Below is a small trained network, with its code and all its weights. Each question gives an input and a class and asks what happens when units are switched off, that is, made to give their printed mean instead of their output.

import numpy as np


def w(rows, s, z=0):
    codes = np.array(rows[::2]) - 128.0
    scale = np.full(codes.shape[1], s)
    scale[-1] = z or s
    return codes * scale


def norm(h):
    return h / np.sqrt((h * h).mean(-1, keepdims=True) + 1e-5)


def f(y):
    return np.maximum(y, 0)


def log_softmax(a):
    a = a - a.max(-1, keepdims=True)
    return a - np.log(np.exp(a).sum(-1, keepdims=True))


def net(x, mask):
    res = np.array(x, float).reshape(1, 7) / 4 @ E
    u = 0
    for l in range(3):
        y = f(norm(res) @ A[l][:, :-1].T + A[l][:, -1])
        res = res + np.where(mask[u : u + 9], y, B[l][:, -1]) @ B[l][:, :-1]
        u += 9
    return log_softmax(norm(res)[-1] @ U[:, :-1].T + U[:, -1])


A, B = {}, {}
E = w([
[126,129,128,128,127,126,129],'x0',
[169,2,200,181,57,98,103],'x1',
[131,135,125,125,119,120,118],'x2',
[106,64,50,33,203,106,41],'x3',
[245,135,118,34,114,44,209],'x4',
[127,127,129,127,129,130,129],'x5',
[131,135,126,124,121,121,118],'x6',
],0.0075)
A[0] = w([
[202,217,86,246,72,200,81,169],'L0N1',
[234,75,113,91,152,31,220,50],'L0N2',
[201,89,216,56,53,189,158,100],'L0N3',
[184,149,151,116,90,62,247,56],'L0N4',
[142,22,123,112,141,72,79,7],'L0N5',
[18,91,32,131,118,125,75,1],'L0N6',
[32,234,45,158,158,218,131,96],'L0N7',
[128,209,124,17,125,84,218,57],'L0N8',
[28,2,188,118,83,190,206,71],'L0N9',
],0.0061,0.0036)
B[0] = w([
[78,78,154,128,109,105,185,225],'L0N1',
[116,121,147,82,171,60,179,227],'L0N2',
[141,136,180,135,119,105,115,188],'L0N3',
[165,171,179,153,142,228,2,210],'L0N4',
[47,111,130,152,140,86,44,174],'L0N5',
[154,134,169,100,150,151,68,186],'L0N6',
[113,150,201,50,160,80,171,253],'L0N7',
[159,151,96,205,155,187,118,219],'L0N8',
[113,143,128,149,116,95,93,182],'L0N9',
],0.0083,0.0055)
A[1] = w([
[119,93,104,123,141,146,86,45],'L1N1',
[162,131,10,70,100,133,178,6],'L1N2',
[177,78,76,86,160,108,120,174],'L1N3',
[82,124,123,204,86,106,128,66],'L1N4',
[125,209,153,144,105,206,198,91],'L1N5',
[192,183,92,142,139,177,139,74],'L1N6',
[128,116,96,73,207,109,116,129],'L1N7',
[159,62,78,84,94,91,137,44],'L1N8',
[105,140,64,70,194,178,128,155],'L1N9',
],0.013,0.0026)
B[1] = w([
[176,121,96,146,184,123,122,167],'L1N1',
[165,72,88,200,64,130,154,166],'L1N2',
[24,160,101,169,140,92,240,205],'L1N3',
[99,138,103,146,77,172,182,185],'L1N4',
[129,144,58,98,234,42,82,234],'L1N5',
[146,201,2,235,142,127,166,188],'L1N6',
[79,118,129,103,29,231,133,254],'L1N7',
[63,180,127,126,237,101,231,156],'L1N8',
[213,116,196,131,37,184,124,244],'L1N9',
],0.0083,0.008)
A[2] = w([
[149,57,103,147,179,122,78,79],'L2N1',
[153,119,99,141,87,128,172,4],'L2N2',
[221,135,140,109,103,152,144,119],'L2N3',
[119,129,84,147,145,102,92,114],'L2N4',
[109,107,129,131,163,139,70,46],'L2N5',
[99,159,138,88,190,58,147,122],'L2N6',
[131,125,102,158,134,101,172,143],'L2N7',
[250,126,164,121,145,99,110,129],'L2N8',
[99,96,137,117,91,163,149,164],'L2N9',
],0.014,0.0039)
B[2] = w([
[78,94,27,117,189,63,128,168],'L2N1',
[88,30,74,138,92,129,186,166],'L2N2',
[70,45,171,96,156,62,101,198],'L2N3',
[210,97,69,127,150,227,98,166],'L2N4',
[175,65,61,99,112,122,106,170],'L2N5',
[43,148,144,97,144,90,190,253],'L2N6',
[151,136,164,120,125,180,34,199],'L2N7',
[254,64,150,70,141,131,141,196],'L2N8',
[196,182,112,159,149,86,84,236],'L2N9',
],0.0095,0.0069)
U = w([
[16,148,159,71,177,66,188,251],'0',
[110,122,184,246,30,120,101,75],'1',
[253,205,43,134,201,128,135,135],'2',
[241,53,225,93,119,74,141,75],'3',
[145,159,174,37,57,228,35,145],'4',
[103,36,14,141,147,99,41,62],'5',
[148,121,25,123,22,202,223,104],'6',
],0.016,0.003)

Each question gives the input, the list of numbers given to net, and the class t.
The units are the neurons (one row each of A and B). Each row of codes is followed by its name. A weight is (code - 128) times the scale printed after its matrix; where a second scale follows, it is the last column's (A, B and U).
mask holds one flag per neuron, layer by layer. A switched-off neuron (its flag False) gives its mean, the last column of its row in B, instead of its output. The means were averaged over made-up inputs and are rounded, as every weight is.
A unit's drop is (log p(t) with every unit on - log p(t) with that unit switched off) / (log p(t) with every unit on - log p(t) with every unit switched off).
The circuit of an input: a set's keep is (log p(t) with only the set's units on - log p(t) with every unit switched off) / (log p(t) with every unit on - log p(t) with every unit switched off). Starting from the 12 units with the biggest drops (on a tie, the unit counted first), units are removed one at a time, each time the one whose removal leaves the highest keep (on an exact tie, the one counted first), for as long as the keep stays at least 0.8.
circuit, biggest first: the units of the circuit, biggest drop first
most important unit: the unit with the biggest drop
top k neurons: the k neurons with the biggest drops, biggest first
k most important neurons of layer l: the k neurons of layer l with the biggest drops, biggest first
input [5,-7,8,4,0,8,5], class 4: circuit, biggest first : L1N9
input [7,0,-7,-5,-7,-1,-8], class 0: top 3 neurons : L1N9, L1N5, L0N7
input [-2,0,4,-8,-1,-3,-7], class 0: top 4 neurons : L1N5, L1N9, L0N1, L1N7
input [2,0,-3,-1,6,0,1], class 2: top 3 neurons : L0N4, L0N8, L1N6
input [-6,0,-6,-8,3,8,6], class 2: 3 most important neurons of layer 1 : L1N5, L1N9, L1N6
input [7,5,4,-7,1,3,-1], class 3: top 2 neurons : L1N7, L1N3
input [6,0,-8,-2,6,8,-1], class 2: top 4 neurons : L0N8, L0N4, L1N6, L0N7
input [-2,0,-5,-7,-1,1,1], class 0: top 2 neurons : L1N5, L1N9
input [-6,4,-7,7,1,5,5], class 0: top 2 neurons : L1N8, L1N3
input [-7,0,4,1,5,-4,3], class 6: 4 most important neurons of layer 1 : L1N3, L1N6, L1N5, L1N7
input [4,-3,0,-7,-1,3,8], class 0: top 2 neurons : L0N1, L2N6
input [-2,-4,-1,1,-2,-8,3], class 4: 2 most important neurons of layer 1 : L1N7, L1N9
input [-3,-2,-6,-6,0,-3,5], class 0: top 3 neurons : L0N1, L2N6, L1N5
input [0,0,-7,-2,2,6,6], class 2: top 3 neurons : L0N8, L1N9, L1N6
input [-4,2,2,5,1,-4,-1], class 0: most important unit : L0N4
input [0,0,3,-3,-2,7,0], class 0: 2 most important neurons of layer 1 : L1N9, L1N7
input [7,-7,2,7,0,6,-1], class 4: 2 most important neurons of layer 0 : L0N7, L0N6
input [-1,-8,3,7,1,4,-6], class 6: 2 most important neurons of layer 1 : L1N3, L1N2
